Here is a tiny trained network, its code and every weight. The questions are about switching its units off for an input and a class, where a switched-off unit gives its printed mean instead of its output.

import numpy as np


def w(rows, s, z=0):
    codes = np.array(rows[::2]) - 128.0
    scale = np.full(codes.shape[1], s)
    scale[-1] = z or s
    return codes * scale


def f(y):
    return y / 2 * (1 + np.tanh(0.7978845608 * (y + 0.044715 * y**3)))


def log_softmax(a):
    a = a - a.max(-1, keepdims=True)
    return a - np.log(np.exp(a).sum(-1, keepdims=True))


def net(x, mask):
    res = np.array(x, float).reshape(1, 5) / 4 @ E
    y = f(res @ A[0][:, :-1].T + A[0][:, -1])
    res = res + np.where(mask, y, B[0][:, -1]) @ B[0][:, :-1]
    return log_softmax(res[-1] @ U[:, :-1].T + U[:, -1])


A, B = {}, {}
E = w([
[44,166,104,185,234,187,198,150,192,204,181,35],'x0',
[93,193,205,174,128,55,77,3,79,70,195,29],'x1',
[43,44,173,194,27,132,181,103,176,29,47,84],'x2',
[172,228,25,190,134,50,229,133,193,30,198,199],'x3',
[112,124,120,138,123,131,109,122,123,123,133,146],'x4',
],0.0057)
A[0] = w([
[162,50,46,53,107,203,196,213,161,120,62,186,161],'n1',
[250,92,177,75,29,71,87,118,32,27,72,252,82],'n2',
[37,91,119,185,75,108,175,105,187,64,68,94,51],'n3',
[61,205,165,205,172,42,106,2,77,55,207,19,252],'n4',
[72,68,148,173,35,96,141,131,180,37,45,116,68],'n5',
[235,218,109,100,207,91,51,106,62,184,226,152,124],'n6',
[100,104,40,194,184,200,216,202,221,188,87,177,156],'n7',
[154,196,56,151,138,55,234,95,187,66,162,191,83],'n8',
[143,198,20,176,153,76,217,96,183,38,145,207,76],'n9',
[11,81,134,177,87,137,225,116,176,112,51,52,169],'n10',
],0.0049,0.0032)
B[0] = w([
[227,65,177,179,154,87,60,98,172,26,77,182,194],'n1',
[67,176,232,127,244,238,238,200,81,61,196,108,211],'n2',
[151,187,83,46,147,42,195,175,75,204,104,222,168],'n3',
[219,72,204,169,216,92,91,176,182,63,54,218,255],'n4',
[184,163,19,53,167,41,147,201,69,206,116,217,180],'n5',
[194,137,44,45,180,92,150,186,76,130,97,235,198],'n6',
[198,86,221,150,225,96,143,172,192,46,131,197,194],'n7',
[72,65,147,75,163,224,40,75,68,190,27,69,196],'n8',
[86,2,118,63,199,219,71,33,45,214,41,40,203],'n9',
[118,182,66,34,194,129,122,224,62,175,80,180,192],'n10',
],0.0051,0.0095)
U = w([
[83,3,183,51,135,210,55,70,39,212,44,74,148],'0',
[84,168,209,116,218,202,220,195,113,77,177,123,236],'1',
[185,210,41,25,110,21,134,185,73,203,116,218,24],'2',
[163,105,142,126,128,117,92,141,134,78,102,154,254],'3',
[211,60,201,181,128,34,58,103,204,27,93,196,7],'4',
[109,202,102,198,63,117,107,70,185,111,174,118,143],'5',
[53,170,99,197,43,107,214,44,182,124,210,32,1],'6',
[39,224,116,223,47,123,169,65,212,117,217,55,1],'7',
],0.0056,0.0036)

Each question gives the input, the list of numbers given to net, and the class t.
The units are the neurons (one row each of A and B). Each row of codes is followed by its name. A weight is (code - 128) times the scale printed after its matrix; where a second scale follows, it is the last column's (A, B and U).
mask holds one flag per neuron, in row order. A switched-off neuron (its flag False) gives its mean, the last column of its row in B, instead of its output. The means were averaged over made-up inputs and are rounded, as every weight is.
A unit's drop is (log p(t) with every unit on - log p(t) with that unit switched off) / (log p(t) with every unit on - log p(t) with every unit switched off).
The circuit of an input: a set's keep is (log p(t) with only the set's units on - log p(t) with every unit switched off) / (log p(t) with every unit on - log p(t) with every unit switched off). Starting from all 10 units, units are removed one at a time, each time the one whose removal leaves the highest keep (on an exact tie, the one counted first), for as long as the keep stays at least 0.8.
circuit, biggest first: the units of the circuit, biggest drop first
top k neurons: the k neurons with the biggest drops, biggest first
drop when u is switched off: that unit's drop, to one decimal
input [-4,-1,8,2,-1], class 2: top neuron : n5
input [-8,7,-5,7,8], class 1: top 2 neurons : n2; n1
input [1,-3,-7,-6,1], class 2: top 3 neurons : n9; n6; n8
input [-5,-5,-4,4,-1], class 1: top 2 neurons : n2; n4
input [1,-3,4,0,0], class 2: circuit, biggest first : n4; n2; n9
input [0,-5,-3,-3,-4], class 4: circuit, biggest first : n1; n9; n10
input [4,-2,-8,-3,3], class 2: top 2 neurons : n6; n2
input [-7,6,-8,-6,-5], class 2: top 2 neurons : n6; n9
input [-4,-8,-2,-6,-8], class 3: circuit, biggest first : n1; n9
input [-4,1,0,5,5], class 0: top 3 neurons : n9; n8; n7
input [7,-7,-7,1,-8], class 3: circuit, biggest first : n1; n10
input [-2,7,-2,-6,-2], class 4: circuit, biggest first : n4; n9
input [-5,4,6,0,5], class 2: circuit, biggest first : n5; n3
input [-6,-8,0,-3,-4], class 4: top neuron : n1
input [2,6,2,2,-2], class 4: top 2 neurons : n4; n2
input [-4,1,2,5,-4], class 0: top 3 neurons : n9; n8; n7
input [3,8,1,-3,-6], class 4: top 4 neurons : n4; n2; n9; n8
input [4,8,3,-7,-6], class 4: top 4 neurons : n4; n9; n8; n2
input [-7,7,-6,1,-4], class 1: drop when n5 is switched off : 0.2
input [2,8,2,-7,5], class 4: circuit, biggest first : n4
input [-7,-6,5,0,0], class 1: drop when n2 is switched off : 1.6
input [6,8,-4,7,-5], class 4: drop when n6 is switched off : 0.1
